Below is a small trained network, with its code and all its weights. Each question gives an input and a class and asks what happens when units are switched off, that is, made to give their printed mean instead of their output.

import numpy as np


def w(rows, s, z=0):
    codes = np.array(rows[::2]) - 128.0
    scale = np.full(codes.shape[1], s)
    scale[-1] = z or s
    return codes * scale


def f(y):
    return y / 2 * (1 + np.tanh(0.7978845608 * (y + 0.044715 * y**3)))


def log_softmax(a):
    a = a - a.max(-1, keepdims=True)
    return a - np.log(np.exp(a).sum(-1, keepdims=True))


def net(x, mask):
    res = np.array(x, float).reshape(1, 5) / 4 @ E
    y = f(res @ A[0][:, :-1].T + A[0][:, -1])
    res = res + np.where(mask, y, B[0][:, -1]) @ B[0][:, :-1]
    return log_softmax(res[-1] @ U[:, :-1].T + U[:, -1])


A, B = {}, {}
E = w([
[63,165,178,160,74,120,190,168],'x0',
[163,43,120,129,90,76,124,47],'x1',
[141,88,173,138,102,192,82,129],'x2',
[7,30,130,122,112,152,70,163],'x3',
[70,122,220,80,186,109,161,142],'x4',
],0.013)
A[0] = w([
[118,83,110,117,131,147,89,142,39],'n1',
[146,86,144,127,112,94,137,99,78],'n2',
[146,175,182,192,81,139,194,103,136],'n3',
[62,214,97,149,147,110,182,196,154],'n4',
[97,180,224,87,157,101,208,176,172],'n5',
[22,88,185,152,129,146,128,158,141],'n6',
[168,118,154,132,148,110,150,96,47],'n7',
[138,168,136,103,176,58,223,114,128],'n8',
[132,86,158,116,121,68,182,44,149],'n9',
[53,73,170,131,116,148,148,162,114],'n10',
[108,179,196,108,151,146,155,134,54],'n11',
[149,105,163,134,152,120,90,124,2],'n12',
[179,124,159,118,114,183,82,79,89],'n13',
[111,154,179,138,105,131,149,130,98],'n14',
[29,69,199,104,74,134,129,174,170],'n15',
[127,182,105,135,156,176,109,143,34],'n16',
[141,76,110,184,5,127,134,107,119],'n17',
[129,143,144,110,140,71,182,120,70],'n18',
[137,204,165,166,73,124,182,118,132],'n19',
],0.017,0.0074)
B[0] = w([
[128,162,128,144,150,120,157,119,170],'n1',
[123,104,125,145,98,120,90,116,162],'n2',
[103,188,151,111,115,136,185,125,200],'n3',
[250,166,112,183,147,120,4,80,243],'n4',
[165,208,75,188,133,214,112,118,246],'n5',
[134,115,160,78,189,149,214,177,241],'n6',
[119,96,153,102,124,109,144,128,158],'n7',
[152,138,216,72,130,158,144,148,221],'n8',
[80,69,81,102,112,70,110,120,198],'n9',
[128,96,167,127,177,130,174,150,215],'n10',
[119,162,72,151,141,122,87,123,182],'n11',
[159,121,123,118,112,157,96,118,138],'n12',
[177,128,161,144,188,127,137,161,180],'n13',
[195,142,134,155,157,119,135,138,161],'n14',
[139,98,133,127,212,131,208,166,255],'n15',
[99,95,123,108,130,87,156,99,164],'n16',
[77,188,73,181,113,147,113,109,213],'n17',
[190,125,197,95,143,122,124,140,170],'n18',
[106,178,167,108,75,180,132,116,208],'n19',
],0.016,0.023)
U = w([
[33,131,46,197,119,90,131,97,79],'0',
[100,90,149,140,32,154,108,254,1],'1',
[155,26,123,136,134,31,41,94,85],'2',
[167,121,153,141,207,137,185,143,229],'3',
[162,239,138,169,145,151,111,105,144],'4',
[107,136,174,51,84,82,164,99,156],'5',
],0.0098,0.0052)

Each question gives the input, the list of numbers given to net, and the class t.
The units are the neurons (one row each of A and B). Each row of codes is followed by its name. A weight is (code - 128) times the scale printed after its matrix; where a second scale follows, it is the last column's (A, B and U).
mask holds one flag per neuron, in row order. A switched-off neuron (its flag False) gives its mean, the last column of its row in B, instead of its output. The means were averaged over made-up inputs and are rounded, as every weight is.
A unit's drop is (log p(t) with every unit on - log p(t) with that unit switched off) / (log p(t) with every unit on - log p(t) with every unit switched off).
The circuit of an input: a set's keep is (log p(t) with only the set's units on - log p(t) with every unit switched off) / (log p(t) with every unit on - log p(t) with every unit switched off). Starting from the 12 units with the biggest drops (on a tie, the unit counted first), units are removed one at a time, each time the one whose removal leaves the highest keep (on an exact tie, the one counted first), for as long as the keep stays at least 0.8.
units of the circuit, in order: the units of the circuit, biggest drop first
most important unit: the unit with the biggest drop
top k neurons: the k neurons with the biggest drops, biggest first
drop when u is switched off: that unit's drop, to one decimal
input [-7,-2,-6,1,-1], class 5: units of the circuit, in order : n5, n4, n15
input [-1,4,6,-7,0], class 5: units of the circuit, in order : n5, n4, n15
input [-2,3,6,5,-7], class 0: most important unit : n17
input [2,8,3,3,1], class 0: top 3 neurons : n17, n9, n8
input [-6,-3,-7,7,-6], class 0: units of the circuit, in order : n4, n6, n8
input [8,6,6,0,-3], class 0: top 3 neurons : n17, n8, n4
input [-8,4,7,5,-6], class 4: top 3 neurons : n13, n9, n17
input [-1,5,-7,0,3], class 5: top 2 neurons : n4, n8
input [3,4,-7,-7,0], class 5: top 2 neurons : n9, n8
input [-4,7,3,3,3], class 2: top 2 neurons : n9, n5
input [4,5,-5,-4,-5], class 5: top 3 neurons : n5, n4, n9
input [5,7,-1,-7,-5], class 5: top 3 neurons : n5, n4, n9
input [-8,-3,2,-3,-6], class 3: top 3 neurons : n4, n5, n13
input [2,-2,-2,1,1], class 4: units of the circuit, in order : n4
input [-4,5,3,3,1], class 2: top 2 neurons : n5, n6
input [-1,7,0,-7,-7], class 0: top 3 neurons : n17, n9, n4
input [-1,0,-2,-4,2], class 4: top 2 neurons : n15, n6
input [-3,8,-2,-2,-6], class 0: drop when n17 is switched off : 0.4
input [-6,-7,-6,1,3], class 4: drop when n6 is switched off : 0.0
input [-6,8,-7,-7,0], class 2: units of the circuit, in order : n9
input [-5,-6,-3,-2,-8], class 2: drop when n6 is switched off : 0.1
